Below is a small trained network, with its code and all its weights. Each question gives an input and a target symbol and asks what happens when units are switched off, that is, made to give their printed mean instead of their output.

import numpy as np


def w(rows, s, z=0):
    codes = np.array(rows[::2]) - 128.0
    scale = np.full(codes.shape[1], s)
    scale[-1] = z or s
    return codes * scale


def f(y):
    return y / 2 * (1 + np.tanh(0.7978845608 * (y + 0.044715 * y**3)))


def softmax(a):
    e = np.exp(a - a.max(-1, keepdims=True))
    return e / e.sum(-1, keepdims=True)


def log_softmax(a):
    a = a - a.max(-1, keepdims=True)
    return a - np.log(np.exp(a).sum(-1, keepdims=True))


def net(x, mask):
    ids = ['αβγδεζθμξπστφψω'.index(c) for c in x.split()]
    T = len(ids)
    res = E[ids] + P[:T]
    r = res
    for j in range(2):
        rows = slice(2 * j, 2 * j + 2)
        q, k, v = (r @ M[0][rows].T for M in (Q, K, V))
        z = softmax(np.where(np.tri(T) > 0, q @ k.T / 2**0.5, -1e9)) @ v
        o = O[0][rows]
        res = res + np.where(mask[j], z, o[:, -1]) @ o[:, :-1]
    y = f(res @ A[0][:, :-1].T + A[0][:, -1])
    res = res + np.where(mask[2:6], y, B[0][:, -1]) @ B[0][:, :-1]
    return log_softmax(res[-1] @ U[:, :-1].T + U[:, -1])


Q, K, V, O, A, B = {}, {}, {}, {}, {}, {}
E = w([
[159,91,122,51,164],'α',
[203,155,199,131,81],'β',
[120,176,186,59,118],'γ',
[85,160,180,78,158],'δ',
[138,42,61,111,54],'ε',
[85,169,63,128,196],'ζ',
[64,208,51,223,92],'θ',
[145,121,156,151,253],'μ',
[161,178,122,186,116],'ξ',
[138,182,50,81,140],'π',
[162,43,170,210,107],'σ',
[83,78,111,135,190],'τ',
[110,142,180,140,137],'φ',
[95,145,166,86,74],'ψ',
[103,146,177,100,130],'ω',
],0.016)
P = w([
[113,186,2,172,93],'0',
[107,174,109,146,101],'1',
[106,167,147,115,89],'2',
[111,144,171,106,95],'3',
[116,138,199,82,93],'4',
[128,130,210,75,84],'5',
[129,111,223,79,94],'6',
[142,106,237,62,79],'7',
[150,96,230,36,82],'8',
[157,90,240,31,82],'9',
[122,124,232,40,96],'10',
],0.0042)
Q[0] = w([
[132,59,64,117,203],'head 1',
[169,160,224,93,152],'head 1',
[245,156,4,248,119],'head 2',
[86,183,245,102,44],'head 2',
],0.012)
K[0] = w([
[89,74,74,99,193],'head 1',
[193,147,188,109,159],'head 1',
[81,218,96,181,116],'head 2',
[246,85,163,104,58],'head 2',
],0.013)
V[0] = w([
[168,129,150,158,191],'head 1',
[215,177,184,136,126],'head 1',
[101,235,221,142,156],'head 2',
[90,158,73,2,207],'head 2',
],0.0095)
O[0] = w([
[130,123,144,150,190,111],'head 1',
[192,140,119,151,164,254],'head 1',
[99,142,9,147,143,196],'head 2',
[128,68,107,35,171,11],'head 2',
],0.011,0.0028)
A[0] = w([
[199,44,186,164,112,73],'neuron 1',
[2,94,78,142,189,148],'neuron 2',
[123,206,100,89,192,217],'neuron 3',
[138,82,155,144,160,253],'neuron 4',
],0.0098,0.0054)
B[0] = w([
[2,121,22,92,204,182],'neuron 1',
[34,190,213,126,153,239],'neuron 2',
[184,156,52,123,164,254],'neuron 3',
[147,39,139,159,179,210],'neuron 4',
],0.0092,0.0062)
U = w([
[82,99,228,109,153,133],'α',
[110,82,72,77,8,255],'β',
[59,169,86,162,78,74],'γ',
[172,146,2,62,112,112],'δ',
[152,150,227,182,90,144],'ε',
[130,119,120,136,128,84],'ζ',
[90,63,61,200,143,181],'θ',
[122,134,101,116,122,137],'μ',
[247,154,78,195,127,213],'ξ',
[223,64,151,58,130,220],'π',
[135,120,115,129,122,95],'σ',
[129,126,120,126,120,93],'τ',
[131,121,113,132,127,88],'φ',
[83,201,112,79,176,34],'ψ',
[168,119,129,167,235,13],'ω',
],0.0078,0.0065)

Each question gives the input, a string of symbols that net reads in full, and the target symbol t.
The units are the heads (2 rows each of Q, K, V and O) and the neurons (one row each of A and B). Each row of codes is followed by its name. A weight is (code - 128) times the scale printed after its matrix; where a second scale follows, it is the last column's (O, A, B and U).
mask holds one flag per unit, heads first, then neurons. A switched-off unit (its flag False) gives its mean, the last column of its rows in O or B, instead of its output. The means were averaged over made-up inputs and are rounded, as every weight is.
A unit's drop is (log p(t) with every unit on - log p(t) with that unit switched off) / (log p(t) with every unit on - log p(t) with every unit switched off).
The circuit of an input: a set's keep is (log p(t) with only the set's units on - log p(t) with every unit switched off) / (log p(t) with every unit on - log p(t) with every unit switched off). Starting from all 6 units, units are removed one at a time, each time the one whose removal leaves the highest keep (on an exact tie, the one counted first), for as long as the keep stays at least 0.8.
units of the circuit, in order: the units of the circuit, biggest drop first
k most important neurons: the k neurons with the biggest drops, biggest first
heads that matter: for each layer, one digit per head in row order, 1 if its drop is at least 0.15 and else 0, layers parted by /
drop of u: that unit's drop, to one decimal
input δ δ δ α μ γ δ φ δ, target π: heads that matter : 01
input δ γ δ ξ ε γ, target α: units of the circuit, in order : [head 2; neuron 1]
input θ φ ψ β φ δ τ, target α: units of the circuit, in order : [neuron 2; head 1; neuron 3]
input τ γ γ δ ψ β ψ, target ξ: units of the circuit, in order : [head 1; head 2; neuron 2]
input γ δ δ α ψ, target π: heads that matter : 01
input σ φ β ψ θ ψ θ ω, target ξ: 2 most important neurons : [neuron 2; neuron 1]
input γ α δ φ, target π: units of the circuit, in order : [head 2; neuron 2]
input σ ξ γ μ δ μ β γ β ξ ω, target ξ: units of the circuit, in order : [head 1; head 2; neuron 2]
input ε ω ε β μ τ δ δ τ, target α: units of the circuit, in order : [neuron 2; head 1; head 2]
input π δ φ σ, target θ: 3 most important neurons : [neuron 1; neuron 4; neuron 2]
input ε τ τ ψ θ δ, target α: most important neuron : [neuron 1]
input θ σ ε γ γ ε θ φ, target α: 3 most important neurons : [neuron 1; neuron 3; neuron 4]
input β γ σ γ π, target δ: units of the circuit, in order : [head 2; neuron 3]
input ξ ε γ β φ, target ξ: most important neuron : [neuron 2]
input μ ω γ, target δ: units of the circuit, in order : [head 2; neuron 3]
input γ μ τ β ζ, target ψ: 2 most important neurons : [neuron 2; neuron 3]
input ω σ τ ψ α θ β φ, target ξ: drop of head 2 : 0.3
input ξ δ ω γ ω β τ γ β, target ξ: drop of head 2 : 0.8
input γ σ π δ σ σ σ ψ ω, target ε: drop of head 2 : 0.9
input α ε γ γ, target α: units of the circuit, in order : [head 2]
input δ δ δ θ σ ε δ ψ, target α: drop of neuron 1 : 0.5
